Below is a small trained network, with its code and all its weights. Each question gives an input and a target symbol and asks what happens when units are switched off, that is, made to give their printed mean instead of their output.

import numpy as np


def w(rows, s, z=0):
    codes = np.array(rows[::2]) - 128.0
    scale = np.full(codes.shape[1], s)
    scale[-1] = z or s
    return codes * scale


def f(y):
    return np.maximum(y, 0)


def softmax(a):
    e = np.exp(a - a.max(-1, keepdims=True))
    return e / e.sum(-1, keepdims=True)


def log_softmax(a):
    a = a - a.max(-1, keepdims=True)
    return a - np.log(np.exp(a).sum(-1, keepdims=True))


def net(x, mask):
    ids = ['ΔΠΣΦΨΩεμ'.index(c) for c in x.split()]
    T = len(ids)
    res = E[ids] + P[:T]
    r = res
    for j in range(3):
        rows = slice(2 * j, 2 * j + 2)
        q, k, v = (r @ M[0][rows].T for M in (Q, K, V))
        z = softmax(np.where(np.tri(T) > 0, q @ k.T / 2**0.5, -1e9)) @ v
        o = O[0][rows]
        res = res + np.where(mask[j], z, o[:, -1]) @ o[:, :-1]
    y = f(res @ A[0][:, :-1].T + A[0][:, -1])
    res = res + np.where(mask[3:7], y, B[0][:, -1]) @ B[0][:, :-1]
    return log_softmax(res[-1] @ U[:, :-1].T + U[:, -1])


Q, K, V, O, A, B = {}, {}, {}, {}, {}, {}
E = w([
[86,86,173],'Δ',
[115,58,138],'Π',
[252,254,106],'Σ',
[126,94,130],'Φ',
[209,64,235],'Ψ',
[52,247,180],'Ω',
[122,106,126],'ε',
[118,49,137],'μ',
],0.0095)
P = w([
[125,77,61],'0',
[220,92,238],'1',
[51,106,34],'2',
[155,93,226],'3',
[64,131,31],'4',
[143,145,242],'5',
[89,169,25],'6',
[128,221,254],'7',
[112,191,24],'8',
],0.0075)
Q[0] = w([
[75,197,106],'head 0',
[251,117,204],'head 0',
[98,142,132],'head 1',
[137,145,161],'head 1',
[195,153,191],'head 2',
[160,148,252],'head 2',
],0.016)
K[0] = w([
[77,172,74],'head 0',
[205,9,139],'head 0',
[124,139,182],'head 1',
[43,173,139],'head 1',
[134,73,112],'head 2',
[106,31,116],'head 2',
],0.013)
V[0] = w([
[36,169,198],'head 0',
[137,61,46],'head 0',
[118,122,26],'head 1',
[140,127,167],'head 1',
[2,131,153],'head 2',
[184,200,68],'head 2',
],0.0099)
O[0] = w([
[74,193,153,254],'head 0',
[254,144,102,47],'head 0',
[29,161,81,49],'head 1',
[181,89,169,153],'head 1',
[56,146,161,210],'head 2',
[114,156,46,54],'head 2',
],0.0079,0.0035)
A[0] = w([
[69,168,161,253],'neuron 0',
[92,58,254,193],'neuron 1',
[232,130,152,214],'neuron 2',
[105,128,33,79],'neuron 3',
],0.0085,0.0019)
B[0] = w([
[68,56,148,228],'neuron 0',
[182,250,135,254],'neuron 1',
[124,2,107,178],'neuron 2',
[136,225,24,143],'neuron 3',
],0.007,0.0092)
U = w([
[161,172,249,119],'Δ',
[117,42,171,61],'Π',
[148,206,77,113],'Σ',
[130,103,154,57],'Φ',
[189,74,239,253],'Ψ',
[4,64,159,143],'Ω',
[139,126,140,61],'ε',
[110,2,170,63],'μ',
],0.007,0.005)

Each question gives the input, a string of symbols that net reads in full, and the target symbol t.
The units are the heads (2 rows each of Q, K, V and O) and the neurons (one row each of A and B). Each row of codes is followed by its name. A weight is (code - 128) times the scale printed after its matrix; where a second scale follows, it is the last column's (O, A, B and U).
mask holds one flag per unit, heads first, then neurons. A switched-off unit (its flag False) gives its mean, the last column of its rows in O or B, instead of its output. The means were averaged over made-up inputs and are rounded, as every weight is.
A unit's drop is (log p(t) with every unit on - log p(t) with that unit switched off) / (log p(t) with every unit on - log p(t) with every unit switched off).
The circuit of an input: a set's keep is (log p(t) with only the set's units on - log p(t) with every unit switched off) / (log p(t) with every unit on - log p(t) with every unit switched off). Starting from all 7 units, units are removed one at a time, each time the one whose removal leaves the highest keep (on an exact tie, the one counted first), for as long as the keep stays at least 0.8.
units of the circuit, in order: the units of the circuit, biggest drop first
k most important neurons: the k neurons with the biggest drops, biggest first
heads that matter: for each layer, one digit per head in row order, 1 if its drop is at least 0.15 and else 0, layers parted by /
drop when u is switched off: that unit's drop, to one decimal
input Ω μ Ω Π Δ Ψ Ω Ω ε, target Ω: units of the circuit, in order -> (head 0; neuron 1)
input ε Ω Δ Ω Φ Ω Π Φ Π, target Ω: 2 most important neurons -> (neuron 0; neuron 1)
input μ Ω Φ ε Ω Δ Δ Σ Φ, target Σ: units of the circuit, in order -> (head 2; neuron 3)
input Ω μ Φ Ω Π ε Ω Ω μ, target Ω: units of the circuit, in order -> (head 0; head 2)
input μ Φ μ Φ μ Π Ω Ω Δ, target Ω: units of the circuit, in order -> (head 0; neuron 0)
input Π Ψ Ψ ε Σ Π Φ Σ μ, target Σ: 3 most important neurons -> (neuron 3; neuron 0; neuron 2)
input μ Ω Ψ Ω μ Ω Ω Σ, target Ψ: heads that matter -> 100
input Φ ε Δ μ Ω Ψ Π Ω Π, target Ω: units of the circuit, in order -> (head 0; head 2)
input Δ Ω Ψ Σ Ω μ Σ Ω Ω, target Ω: units of the circuit, in order -> (head 0; neuron 0)
input Π Π Σ ε ε, target Σ: 2 most important neurons -> (neuron 3; neuron 0)
input Φ Ψ μ, target Ψ: units of the circuit, in order -> (head 1; head 0)
input Ω Ω Ψ ε μ Ω Π Π Φ, target Ω: units of the circuit, in order -> (head 0; neuron 1)
input Π Π Ψ Δ Ψ Σ Π, target Σ: most important neuron -> (neuron 3)
input μ μ ε Φ μ ε Ω Π ε, target Ω: 2 most important neurons -> (neuron 1; neuron 0)
input Ω Δ ε Σ Ω Φ Φ μ Ω, target Ω: drop when head 2 is switched off -> 0.0
input Ω Σ Π Π Π, target Σ: drop when neuron 3 is switched off -> 0.4
input μ μ μ Ω Ω Ω Φ, target Ω: drop when neuron 1 is switched off -> 0.1
input Π Ω Π μ Π Ω Ω μ μ, target Ω: drop when neuron 3 is switched off -> 0.0
